Each row was made from one walk, in order. Every step used is in the known rows, and no mark comes twice. Write each row's walk.
Known rows:
N -> Q -> P -> Z -> S -> J -> W -> L: [ 500  163   53  135  -10 -159  -69   -9  275 -151  -65  178   84  109
 -193  117  -75   35   56   48  -26  216   19   14   77  -39    1  262
  153 -293  115  148  -68  324  153  136 -154  -45 -170   94  199  114
  -52 -239  235  140  117 -134  163   71   24   15   -1  263  108  172
 -132  109  115  -62 -238  205 -145   35  147]
Z -> B -> W -> J -> S -> P -> A: [-320  133   -9 -133   -6   22 -164 -163 -150  216  -36 -157   54  342
   12   15 -239  132  -54   53 -103  120 -138   95  136   22   25   92
   14  129  538 -306   73   37  -11  205  -12  -21   98   39  -33  -47
  -39 -124 -133  137  111  410  324 -311  -56 -213  -32 -136   -5 -183
 -161  -84 -113 -144  -12   40 -126  -82 -190]
N -> Z -> S -> P: [ 142   95  118  111 -110  -58   48 -233 -132 -117  -56  -18 -130  127
 -213  162   25 -159   46  -23  126  -49  133  -99 -259   89   38  431
  197 -129  -65   61  -50  158  162  118 -168  -66 -130  -35   61  -21
  -50 -156  202  -96  168  137  123    3  -52 -151 -437   35  295 -106
 -374   66  -63  -96  -33  325 -132  -47 -403]
J -> W -> L -> V -> B: [-174    5 -126   48  238   22 -313  124  -63  180 -289 -158  448  450
  199 -136   48   71  148 -143 -307  194  -77  101  162  -86  101   24
  -68   80  -46 -220 -137  -48 -142   19  -69   10  436  182  127  -10
  -86   80 -256   53  -61  277  106  -50   44 -243  211 -359   10  -54
 -147  101   64 -147  -42   27 -158   62  246]
W -> L -> V -> J -> S -> P -> Z: [-273   19 -178  124  168  -87 -328  -64   62  119 -285 -301  299   -7
   66   59 -122    6  501    5   60   88   45  -28   63   12   47  -64
  116 -123   53  -98 -192  -87 -112  116  -38   18  176  137  115  -88
  -64  157 -172    4  -35   41   18  174  155 -222 -158 -176   75 -118
  -44   95  132  -26  -50   37  -51   72  -29]
Q -> P -> Z -> J -> S: [ 263  223   52  106   43  -87  -56  -99  165  -11  -35 -151  -64 -118
 -207  148 -132  124  131  115  190  246   80  -13 -195  -61   18  448
  151 -149  170  106  -36  205   78  136 -148 -205 -257    1  111  -58
  -21  -12  250  -40  138 -151  -37  -21  -52  -81 -212  250  277   14
  -60   69  100  -16 -221  118  -44 -161 -159]
W -> L -> K -> P: [-354  -46   -4  -42    3  -69 -246   56 -188  -18 -197 -240  303  375
  111 -112  -85 -254  265   43   60   66  -46   50  368 -123   46 -242
  125  -19 -196   37 -179  -72 -160  131  -14   10  258   70   89  -47
 -265  377   51   65  100   70  201  136   -6 -177  -51   21   77   70
 -250  203  299  -87  -20  146   20  -91  337]
J -> S -> P -> Z -> B -> V: [  87  101  -31   20   -8  -21   -2 -188 -177  167 -139 -503  -83 -242
 -176  159 -188  278   78   43  187  105   26  -97   24  -51  -16  383
  200  -62  525  -22 -144   27   23  295  -10 -146 -240  -20   32  -61
  -92   -2  231   84   93  -20  -20  -98  -41 -186 -392 -107  424 -176
   -3   25  -22  -70 -101   74  -15  -96 -604]
Z -> P -> J -> W -> L -> K -> S: [ 332  130   36    3  181   10  -80   91  -54  -56 -141 -108  235  219
 -135   44 -271  217  184    3   70  177   32  -31  100 -119   41  227
  138 -129   66  -72   17  185   17   17  -97  -23   -9   44  164  -42
  -89  -63  286   97  -19   28 -149  -80  -86 -140 -113   53  239  -35
 -164 -130   93 -210  -67  200 -159   11  -39]
S -> P -> A -> Q -> N -> R: [-331  167  101  -44  -67  -10 -196 -357  -84 -205   19  103  260 -229
  -59  216   72  -27 -232  293  101  -99   63  -31  -74 -151 -148  661
   89  235  477   79  -21 -137   28  278  -14    6 -250  -51  126    4
 -147 -102  174  152  135 -435 -257 -165   60   -3 -275 -192   17  -61
  -10  142  -41 -121  -87  254  145 -172  349]
Z -> S -> P -> A -> Q -> N -> R: [ -71  137  118    9  -57   10 -106 -275 -178 -232  -52   31  153 -197
 -199  258    7   14 -147  209  227 -114   94  -17 -186  -80 -122  437
  149   99  488   82  -29   99  109  257    1   12 -248  -99   87    9
  -67 -345  403  109  130 -246 -264  -85    0  -75 -346  -90   31  -26
 -213   24  -23 -117  -62  367   21 -100   86]
V -> B -> N -> Z -> S -> J -> W -> L -> K -> P: [  37   32  190   89  -17   73  -31  -35  -96   84 -172   62   91  448
   48    2  151  103 -130 -214  126   40 -179  -31 -201    4   48 -255
  116  -78 -383 -156   18   70    2  186  -12  101   78  -17  118   17
    3  -12  106   12   44  381  249 -262 -271 -167   66   48  254 -329
 -173 -111  -70 -137  -20   87  -44  -53 -311]
J -> Z -> B -> W -> L: [-390   83  -21   46  -23  -58  -21 -269 -134  289 -144 -379  -54  197
    6  -87   12  113  -59 -142  -66   -7 -197   31  348   34  193 -162
    9   76  208 -189   -8  122  -51  101   13 -130  123   29  -63 -120
   -2   34 -209  -18  209  374  372 -183  -63 -184   84  -61   62  -99
  -46   92   73 -114  -38 -115  -44  -62 -433]
N -> Q -> A -> S -> P -> Z -> B -> V: [ 237  165  112   60 -169 -146  -42 -198  262 -203  -15  296  149 -162
 -165  159  -41 -203 -138  175  143   33  -64   -8   45  -86  -45  358
  145 -146  290  162  -69  244  204  239  -72    0 -264   83   95   96
 -180  -52  207   87  235 -360  291 -163   82  143  -64  182   37  237
 -128  253  -26  -58 -180  199    5  -51  373]
V -> Z -> K -> S -> J -> W -> L -> Q -> P -> A: [ -50   28   44  137   76 -100  -76  248  192  -80 -186 -115  -37   -7
 -139   56  -93  166   40   89   44 -187   -8  -39  149  -78   99 -239
  125  -85  141  174 -204  189  166   32  -55  -54    5    1  119  -56
  -77    7  391  -11  107   17  -60 -142 -158 -283  -94   94  335 -127
 -347  -15  -13  -96 -172  124  -36  -28 -372]
B -> N -> Q -> S: [-403   48  207   25 -248  -26    4 -371  195 -107  -45  357  128  377
   62    8  279  -43 -368   82  123   67  -42   32   94 -127    9    6
  254 -167 -300   92  -57   67   66  284 -111  133 -142 -103   60  184
 -145 -132  210   22  190   33  225 -209   26   50   15  356  -40  -51
 -111  118   61 -133  -97  169  -79  -47  415]
L -> K -> Z -> S -> J -> W: [ 147   -7  102   44  130   14   35  -43 -259   52  -28 -340  242  270
  -51 -131 -168 -158  304   29   24   51 -139  -58  139  -70   43   81
  213  -27 -222   30 -165   64  -62  139  -26 -168   75   24  135  -89
 -249  268  306   -6  146  226  174  -31  -70 -120  -60  153  261   85
 -324  -85  253 -152  -72  191 -118 -106 -237]
S -> J -> W -> L -> Q -> P -> A: [ 238  137  -59  -32  249  -79 -186   75  132   21  -80 -111  210  192
   48   39  -81  104  136   28 -336  209   23  -47  217 -190   24  533
  -22  -80  168 -209 -124   87  -14   53 -172  -59  101  172  249   11
  -44 -152  -88  126  -90  -11  -95 -139   67 -153  154  -47  124 -154
 -160  -81  123 -211 -168   44 -144   40  330]
K -> S -> P -> A: [-169   96  -18   93   79   95   -9  -54 -329 -124    3 -102  126   42
 -121  210 -132  -95  -53  312   96  -33   59   12  -41 -183 -114  479
  200   87  604  104  -38 -101  129  153   34  -13 -242  -97  229   29
 -214  113  267   83   55 -360 -126 -272  -73 -110 -288 -139  265  107
 -350  171   -4  -90 -206  292   20 -162  259]
B -> V -> J -> W -> L -> Q -> S -> P -> Z: [  13   90 -131  134  202  -61 -258  -26  219   81 -271  -94  125 -265
   44  -27   27   69  272   42 -114  411   54  -19  195   20  -24   38
  -59 -219  109 -300 -184   52  -38   88 -157 -146  160   28   49   -9
   19  171 -358   54  -51  204  302 -224  124 -236  -97  -92  197 -309
  -29  127   52 -123  -74   45 -146 -173   42]
Z -> K -> P -> A -> Q -> N -> R: [-434   78   88 -131 -194   70  -99 -182 -336 -213  -24  -31  320   53
  -60  143   95  -66 -283  255  285 -245   20  104  182 -223    9  244
  178  244  254  166  -93   13   11  257   38  -85 -148  -95  117   21
 -297    6  364   41  172 -186 -150 -239  -84 -180 -321  -41  124   11
 -373   56  -16 -147  -59  343   74 -232   -6]
W -> J -> S -> P -> Z -> B -> N -> Q -> A: [-120  106  -10  -53  -60 -108  -26 -182 -204   61  -70  -53 -180  -48
  -65   49 -195  259  110  258   68   93  -51  -37   45  -44  -50  514
  197  -61  159  -65  -18  -83   30  227  -67   10 -151    1   29   -2
  -26 -169   96   82  107  151   51 -226  -78 -154 -259  210  129 -104
  -89 -144  -36 -103 -133   94 -183   49 -125]
B -> W -> L -> V -> Z -> P -> A -> Q: [-363   65  -49  -40   66  -24 -336  -99  301  -41 -194  -15  345  317
   98   23  -91 -380  242  -24   -4  -15   -5  161  197   21   28 -239
  -14  -38  397 -178 -142   71  -75  100  -67   96  367  131   71 -114
  -63   42   -1  114   -4  180  237    3  126 -176   27 -252 -157  -37
  -23  131    8 -148   67  112  -19  -45  258]
J -> W -> L -> Q -> A -> S: [-182   24  -55  -29  149  -60 -197  302  101  -64 -202  -20  237  204
  109  -72   10  -32   23   51 -360  176    7  118  338 -139  -18  359
  -70   35  187 -161 -155  -36  -26   -8 -138   -5  345  174  118   51
 -151  115   -8   87   26  -21  167  -83  109 -151  154  -79  -10   82
 -245  223  150  -98 -148   85  -94   64  763]
K -> Z -> J -> S -> P -> A -> Q: [  57  113   18  117  -10    8   71 -205 -169   -9   27 -253   37 -292
 -149  192 -113 -167  124   64   52   34  -42    0  -52   29  -13  677
  232   52  452  -65 -239   -2   38  152    0 -150 -191  -61  227  -74
 -108  252  -54    8  129  -31  177 -207  -14  -55 -206 -113  281  -10
 -156  -57   35 -150 -113  143  -42  -43 -150]
A -> Q -> S -> J -> Z -> B -> W: [  31  222   77  -96 -207  -19 -107 -274  172 -168   12  -70   11  -52
   39   93  111 -274  -64  130  -16   45  -13   48  -38  -85   49  534
    4   -5  185   13  -90   89   56  247 -157 -195  -66   92  149   15
   17 -130  282  200  230 -122    5 -266   19  -12  -27  181  -14  104
   28  128    2 -142 -124   25   43 -137  142]
J -> W -> L -> V: [-238   13 -149   17  231    2 -306   98  -89  164 -256 -181  462  442
  196 -148   22   16  191 -100 -324  190  -25   89  271 -101  102  147
  -44   65  -42 -192 -167  -71 -135    7 -112  -20  416  175  114   -2
 -123   94 -262   60  -63  236   87  -16  107 -230  140 -324  -14    4
 -170  129  118 -160  -38   63 -190   71  332]
J -> S -> P -> A -> Q: [-101   79    9  -35  -69  -66  -73 -161  -46  -31 -130 -334  -41 -296
 -132  216 -151    4  -53  276   58  -13  104  -84  -65 -124  -81  754
  216   92  620   61 -141 -157   22  256  -27   35 -253    1  121  -18
 -171 -104  463  113  102 -303 -250 -104   14 -120 -369 -112  263  -34
  -59   80  -59 -130 -127  157   45  -50  -71]
P -> A -> S -> J -> W -> L -> Q -> N: [-161   99    7  -12  113  -61 -211  -73   60 -163  -46   14  230 -108
  -26  227    1 -113   61  224 -120 -122   14  -83   52 -235  -52  541
   52  109  513  -21 -103  -65  126  121  -76   96  -92  102  131   53
 -120  -27  143  156   15 -273  -33 -155  117   -3  -97  -75   87  -20
 -189   46   -5 -148 -137  130   44   20  616]
N -> Q -> P -> Z -> J -> W -> L -> V -> B: [ 395  141   40  231    1 -141 -166  -33  344  -43 -120  239  142  141
 -120  110  -15   63   34  -37   -7  241  -42   39  -38   46   19    7
  111 -252   68  108  -44  242   93  118 -100   12  -77  115  200   87
   -1 -109   60   51  126  -31  270   42    1   14  144  153   61  122
  -25  121   70  -43 -201  139 -103   38   73]
Z -> J -> W -> L -> N -> R: [ -32   93   -9   47   97  -67 -216  -28  -12  156 -144 -122  251  237
   74  -49  100   97  -34 -157 -313  435   14   73  253   48   36  126
  -69   53  127 -362   -3   48 -243  -56 -127  -88  262   19   79  -56
   15  -86 -406 -111   -6  388  116 -216   10 -109  266  -66 -110 -242
   -6  -10  167 -211  -47   71 -188   -2  251]
Q -> P -> A -> S -> J -> W -> L -> K: [  78  176   77   -2  148 -148 -272  123  227  -71  -57  -11  161    4
  -48  118 -201 -179  244  331   32   99   52  -82 -187 -241  -22  517
   74  -25  228  141   47   22  183  120 -173   17 -136  124  115   -2
 -147   -1  483  113   11 -376 -140  -39   18  -58  -82  197  192  141
 -249  139   57  -57 -250  137   17 -138  585]
B -> V -> J -> S: [-206   18  -97   56   50 -114 -227 -376   88  145 -297 -258  155 -252
   51  -69   78  -99  215   70  -84  338   -2  -81  113   -8   72   17
   64 -123  -21 -347 -210   -6 -184  130 -111  -45  126  -46   -7  -76
  -80   70 -364  -83   53  359  229 -234  114 -218 -225 -114  179 -349
   58   94   -4 -213   -1   38 -175 -204 -242]
J -> W -> L -> N -> Q -> P: [ -50    3   -8   60  123 -108 -214  185   89  -13 -220   67  307  408
   94 -137  124  112  -52  -52 -350  369  -18  127  324  -96   28  122
  -51   35  103 -118  -80   15  -69   18 -133    3  278  102  110   75
  -94  -38  -76   94   -5  169  180    9   61 -100  220 -117   -7  -47
 -190  116  150  -99 -154   70 -116   82  584]
B -> W -> J -> S -> P -> A -> Q -> N: [-316  118  -37 -191  -14  -32 -210 -248   18  -42  -23  -97  109  134
   43   26 -103 -175  126  254 -163  147  -11  130  202  -16 -112  416
  -18  104  579 -271   31 -142 -160  198 -130   26  182   43   47  -63
  -52 -235  120  163   48  289  175 -200   21 -165 -173  -44 -101  -72
   46   -4  -43 -179  -28  113 -106 -114  162]
S -> P -> Z -> B -> W -> L: [ -16  197  -20  -10   65   84  -85  -73  -41   60   -8 -226  145   63
 -120  139 -174  260   60    4  193   50  -11   64  117   -4  -45  253
   67  -14  487   -3  -19  136   58  251   -5 -215 -100   36   76  -49
  -75  107   35  179   58  -88  113  -84  -27 -139 -223 -125  223 -100
 -101   78   12   -2  -67   85   50 -130 -238]
S -> J -> W -> L -> N -> Q -> A: [ 359  110  -15  -29  167 -118 -125   -8  143  -16  -83  -22  340  275
   59  -41   19   39   40  -43 -342  290  -37  -18  293 -180   42  463
  -24  -53   50 -209 -101  142  -95   63 -161  -55  111  173  238   19
  -77 -243 -123   82  -61   51  -34 -145   69  -37  255  -31   15 -133
 -125  -89  132 -222 -155   32 -152  100  374]
K -> P -> A -> S -> J -> W -> L -> Q -> N -> R: [-228  103   24   22  161  -24 -140   17 -268 -198   15   71  247    2
  -54  232  -35  -44  -28  211  -25  -73    9   -3  157 -273 -138  421
   96   94  524 -116  -63 -165   79  112    1   93 -115  -54  223   51
 -146  121   83  116   22 -311  -41 -251   27  -34 -113  -76  156    8
 -183  105   96 -120 -214  257   71  -78  562]
W -> J -> S -> P -> A -> Q -> N -> Z -> K: [-217   77  -26 -104 -140 -120 -130 -237 -308  -66  -83 -147 -157 -175
  -60  107  -79   70  187  326   32  -48   53  -77  -22  -26  -38  684
  152   89  202   21  -42 -204   -4  219 -123  -11 -102    5   37  -23
  -34 -223  232   92  116  180  -82 -119  -91 -232 -495   75  183 -131
 -153 -142  -99 -143  -66  172 -137    8 -245]
V -> B -> W -> L: [-217   16   39  -32   29   54 -221 -106  183   39 -215  -74  278  466
  129  -43  103 -120  -47 -102 -102  188 -169  228  -12  -33   41 -361
  -68   64  175 -298  -12  131 -226  147   27   66  416   97   94  -95
  -83   -4 -110    6   79  366  323 -152  -85 -206  244 -211  -26 -220
  -46  124  -40 -110  -11  -16   19 -167  101]
W -> L -> K -> P -> Z -> S: [-148  -14   -9   12   26  -27 -175  109 -236  -41 -196 -284  224  279
    3  -38 -151 -180  329   12  191   29  -24   44  303  -83   31 -245
  163  -85  -97   93 -196   34  -73  139    6  -51  157   58   83  -52
 -211  349  152  103   82   39  193  160  -36 -187 -148   53  145   95
 -292  147  290  -54  -22  193   12  -71  143]
S -> J -> W -> L -> V -> B: [ 253  107 -103  -19  276  -10 -230  -47   21  170 -142 -254  401  346
  136  -33   -9  125  244 -140 -295  196  -78  -41  112 -150  109  286
  -41  -49  -59 -287 -109   83 -148   75 -116  -69  245  201  246  -46
  -21 -154 -228   66 -118  226 -109 -153   17 -183  218 -192  117 -210
  -54 -129   65 -232  -84  -36 -176   55  -33]
Q -> N -> Z -> J -> S -> P -> A: [ -66  135  145   92 -146 -110  -74 -456 -165  -73    4   37  116  -67
 -170  163  163   12 -164  -99   11   31   17 -166  -73   72   -7  332
   94  122   14    1   26    1  -39  193 -158  -15 -240  -74   36   23
    7 -268  -38  -53  238  219  219   42  -86   -3 -355  -71  120 -221
  -37  -19   -8 -133   -6  213  -42   -7 -389]
A -> S -> J -> Z: [  15  143    6  -33   53 -107  -45 -275   81  -25   11 -382   64 -174
  -62  149   51  -81  312  190   30 -126  -31 -152  -27 -204   78  596
  109  -76  191   -5   -5   33   51  133 -123 -117 -101   66  105  -70
  -86  -47  347  -24  101 -156 -169 -204   37   15 -177  296  288   49
    5   83   42 -109 -200  -47    6  -73  -10]
Q -> A -> S -> P -> J -> Z -> K -> R: [ 116  196   99 -147  -94  -88   35  -70  289 -198   22   25  169 -323
 -154  192 -100 -123    5  423  259 -124   -2  -72  -65 -274  -21  814
   97   59  221  192  139  117  168  190  -73 -128 -280   91  107  -93
 -282  -84  685  -87  130 -626 -368 -247   34   12 -131  253  185  178
 -262  190   -1  -57 -231  166  117 -191  411]

Which walk is each row?
[-107   -9   91   73   44  -36  -39 -132 -232  205  -78 -389  159   41
  -33 -128 -220  -59  276   30  114  119 -198 -115  127   41   36 -160
  214  -13 -132  -49 -125  -45  -73  226   27 -154    3  -22   30 -110
 -230  437  104   -7  215  293  379  -86  -74 -142 -156   95  320  -83
 -176  -29  171  -87  -50   84  -39 -180 -506] => L -> K -> Z -> B -> V -> J -> S -> P
[-140   17  -31   83   17 -137 -144   48  188 -119 -177 -109 -109   -9
    8  119   -9   96  149   77  -17  107   87   27  289 -107  -13    5
   59 -221  253   -1 -192   52   41  132  -90  -19  115  108  136   -5
  -24   71   78   51   88 -131  109   99  115 -186   46  111  127  -87
 -190  152  262  -28 -168   37   63   40  454] => W -> L -> Q -> S -> P -> J -> Z
[  78  200   74    5   49 -116   -8 -509 -123  -29  -13 -172   84 -202
 -106  132   76  116    1   19   32  -93  -46 -188   68 -152   67  509
   97   28  109 -101  -14  128  -44  142  -59  -99 -244  -15  149 -109
   37 -308   44   12  121  -63 -307 -198  -28  -16  -95   56  110 -215
  152 -156   73 -242 -104   58  -31  -46 -322] => S -> J -> Z -> P -> A -> Q -> N -> R
[ 459  112  103  126   17 -157  -45   41  231 -151  -55  181  114  168
 -125  107 -175 -199  105  113  -68  183    5  -33   85 -113  -23  253
  189 -237   88  156  -67  237  152  136 -129   34 -171  105  224  120
 -133 -129  358  139  105 -146  170   -8   17   36  129  274   95  167
 -258   48  132 -137 -225  228 -145   47  340] => N -> Q -> S -> J -> W -> L -> K -> Z -> P -> A
[ -62   82   95  -10   88  -21  -79  -24 -177   85   12 -296  136  217
  -56    8 -262 -181  154  177  135  -83 -137 -100  213 -131   -4   21
  159   40  166   22   25  -93   12  158   20  -29  -81   19   90  -74
 -220  284  430   70  129  -10  156 -229 -121  -60  -59  210  242  114
 -200   17  144 -148  -94  134   59 -193 -148] => L -> K -> P -> A -> S -> J -> Z -> B -> W
[-361   52  -30   39    0  -36 -274 -199  -96  192 -218  -15  245   97
   95 -104  107  267 -111 -217 -173  250 -193    3  298   88  107 -409
  -80   27   13 -379 -119  110  -56  170  -32  -76  207    4  -56   44
   38   76 -634   94  168  557  578 -214   31 -192   32 -235    8 -372
  -75    2    9 -133   40  -21 -122  -55 -204] => Z -> B -> V -> J -> W -> L -> Q -> N
[  10  -32   41   40 -167 -163  -76  -56  219 -133 -179   61  116  149
  -32   94  177  171   23   41  104  160   -4   20  370  -96   44 -207
   91 -114  167  132    2  133   21  194   -6  -42  -13   39  101    0
 -102 -106  245   12   45  -28  -19  121   68  -69  126   93  116 -211
 -216   37  208  -31 -148   84  102   26  317] => W -> L -> N -> Q -> S -> P -> J -> Z -> K -> R
[ 251  141   25  -76   -7   -2  -62  -14  129  -67    9    1  198   32
 -121  171  -10  446   -7   55  -20   97   48  -96  232  -55  -49  456
   31  -62  160  -14  108   42   51  193 -131 -158  -95   58  183    1
  -93 -199  250   82   -8  -68 -176  -61   -1 -160 -136  -24  317 -239
 -143  -52   63 -119 -107  180   -4  -59 -144] => S -> P -> J -> W -> L -> Q -> N -> Z -> K -> R
[-334  184  141  -14 -155   -9 -109 -390  -70  -95  -12  130   26 -123
   33  186  108 -202 -285  223   74 -123  -20  -62 -142 -195   13  519
  122  161  274   21  -78  -41  152  228  -36   15 -299   -9   65   20
  -50  -84   84  148  167 -302 -112 -406   46    4  -48    3  -53  -61
  -54   68  -75 -194 -107  147   80 -135  386] => P -> A -> Q -> S -> J -> Z -> B -> N -> R
[ 279  125  104   78  -23 -231 -202   35  362 -144  -56  232  162  111
  -97  104 -117 -206   69  227 -102  146   -4  -62   63 -117  -32  297
  142 -182  148  186    8  118  158  133 -161  115 -150  138  173  124
 -163 -146  399  147  113 -265  141   20   54   74   73  306   55  244
 -152  177   94  -95 -247  195  -68    1  539] => N -> Q -> P -> A -> S -> J -> W -> L -> K
[ 281  190  141   77  -53  -74   -2 -125    2 -193  -60  188  -99   80
 -171  189  -39 -259   15    2   29  -25  151 -127 -315   -2   48  728
  142  -76  -52   51  -30  151  236   37 -229  -24 -215   45  123   13
   -7 -121  211   27  114  -23   24 -118  -53  -75 -321   22  248 -103
 -283  -12 -142 -183  -57  306 -141   -8 -122] => N -> Z -> P -> A -> Q -> S -> J -> W
[ 155  145   67   88  144   50   88  -69 -155 -189    6   22  165  -84
 -149  154 -150 -157  144  102   93  -47  -31   35 -143 -151    2  729
  209   38  296   25 -206  155  199  115  -20 -121 -201  -27  260  -22
 -125  205  148  125   77 -184   14 -178   -8  -54 -175 -121  287   39
 -334 -108   -3 -154 -151  227  -77  -35  133] => K -> Z -> P -> A -> Q -> S -> J -> W
[ -92    5  -29   14   14  -68 -183  116 -189   67 -196 -402  156  188
    6  -22 -201 -152  347  -20  125  126  -18    1  340  -35   30 -174
  159  -91  -31   22 -176  -32 -144  119  -19  -58  132   70   88  -75
 -183  361   91   65   71   95  216  120  -58 -178 -109   82  168   39
 -158  123  295  -78  -32  124   -3  -53   19] => W -> L -> K -> P -> Z -> J -> S
[ -13  119  134  -73 -271  -52 -183 -290 -124 -284  -43   67  265    3
   17   15  280 -285  -47  -77  -54  -52  -39  -58   67   49   24  357
   12   93 -238   73 -143  -22  -41  230 -188 -104   25   74  113   70
  -11 -128  158  232  263  115  175   54  -23   16 -271   17  -45   62
   24   80   65 -153   33  192   12    3    8] => A -> Q -> N -> Z -> S -> J -> W -> L -> K
[ -26   30   49   89   41 -134 -136   65  338  123 -219 -117  122  114
  -48 -124   19  142  110 -138 -188   81 -116  -96  238  107  153 -331
   17  -28 -366  -62  -65  122 -122  -76  -75  -88  212   -9   32 -147
  -24   76  -32 -150  148  419   38 -115 -115 -156  175   78  125 -237
   23   12  109 -192   -9   43 -135  -48 -449] => V -> Z -> J -> W -> L -> K -> R
[ -22   43  163   77  -43   68  -43 -143  -13   82 -193   93   90  413
   68   18  243  133 -182 -245   48   58 -158   -7 -254    7   85 -163
   80  -61 -338 -204   -4  132   -5  177  -39   95  108    3   92   17
   42 -137  -41   -7   43  411  225 -263 -208 -172   82  -33  187 -397
 -136 -101 -129 -147   -9   43  -77  -18 -251] => V -> B -> N -> Z -> S -> J -> W -> L
[  49  160   77  -57   94  -69 -159  -12  242  -88  -79  111  360   -2
   74   81  -36 -264   90  173   86  -16  -75  -28 -199 -265   -5  516
   27    1   28  -49  -17   65   84  161 -113   62    0  190  147  -28
 -152  -57  281  -10   10 -358 -108 -254   51   16  101   94   -1  103
 -179  109  -24  -93 -179   54   22  -13  686] => Q -> A -> S -> J -> W -> L -> V -> B -> N
[-270  -27 -121   98   96  -74 -292  -53  -30   67 -258 -262  327  243
   97   20  -38  -91  429  -83  119 -140  -26  -22  164  -75  164 -428
  121 -132  -72   45 -274   69  -34  112  -19    7  247  123  133 -102
  -86  125  -65  -22   -4  137   -9  119   46 -270  -54 -175  121  -89
 -214   45  118  -90  -25   64  -47   68 -126] => W -> L -> V -> Z -> K -> S -> J
[ 110  125  -55  -30  178  -61 -201  112  113  -10  -61 -325  286   -7
  -19  141  -81  -20  453  117   40 -152   -9  -99   18 -187   68  347
   70 -114  195    5  -57   25  105  102 -133  -78   61  129  165  -33
  -94   14  425   63  -53 -102 -188 -170    1 -103 -143  155  330   60
 -141   24   -9  -96 -179   24  -41    4  -28] => A -> S -> J -> W -> L -> V -> Z -> K -> P
[ -67   45 -121  112  293  -21 -294  226    2  136 -282 -148  334  212
   50  -25 -116  117  211  -56 -198   54   12   13  128  -52   55  122
  -12   34  183  -92 -158  -14   30    3  -78   36  253  140  105  -18
  -43  -11  -43  109 -109  105  -30  -25   44 -252   47 -354   82  -32
 -233   49   16 -146  -49  118 -158  114  123] => J -> W -> L -> V -> Z -> S -> P -> A
[-201    6  168  125  -92   47  -62 -109   91   68 -199  197    2  376
   98   13  311  160 -306 -258  -25  102 -150   38 -137   87   48 -271
   50  -56 -281 -236  -35   48  -40  132  -30  119  180  -12   87   35
   57   24 -180  -72  110  448  399 -278 -176 -152  176   -7  123 -421
  -82  -40  -77 -126   -4   23  -35  -10 -101] => V -> B -> N -> Z -> J -> W -> L -> Q
[ -78   75   35  -59   40 -121 -247  -45  411 -116  -60   71  268  366
   50   71  -15 -326  148   84 -114  251    2  161  268  -77  -63  -64
  -37  -99  631 -196   22  114  -44  143 -130   82  228  119   95  -27
  -90 -132  147  121  -42   89  315  -23  138  -25  160   28 -108  -74
  -90  119   92  -82 -119   66   29  -64  688] => B -> W -> L -> N -> Q -> P -> A -> S -> J
[ -87  121  104  -15  -95  -55 -114 -190 -263 -152    5   27  303  109
  -96  127  166  -48  -27  -60   47 -131  -19 -104   87  -74   40  270
   55  131  -53   79   16   36   55  194 -168  -61 -122    8   68   71
  -90 -167  139   71  141  137  196   23 -104  -75 -364  -41  199 -102
 -257    5  -16 -103  -47  225  -26  -13 -201] => Q -> N -> Z -> K -> P -> A -> S -> J -> W -> L
[ 236  109  -17  145   85   57  -21   18 -357   28  -21 -124   84  152
  -87  146  -85  153   67  -16   41  230   -2  -47   76  -47  -39  144
   86 -106  478 -111    4    0  144  141  -65 -117 -123  -41  175   16
  -23   58  -25  121  -40   35  156 -278 -102 -146 -183 -164  388 -136
 -252   26    4  -91 -175  166  -37  -71  -62] => K -> S -> P -> J -> W -> L -> N -> Z -> B -> V
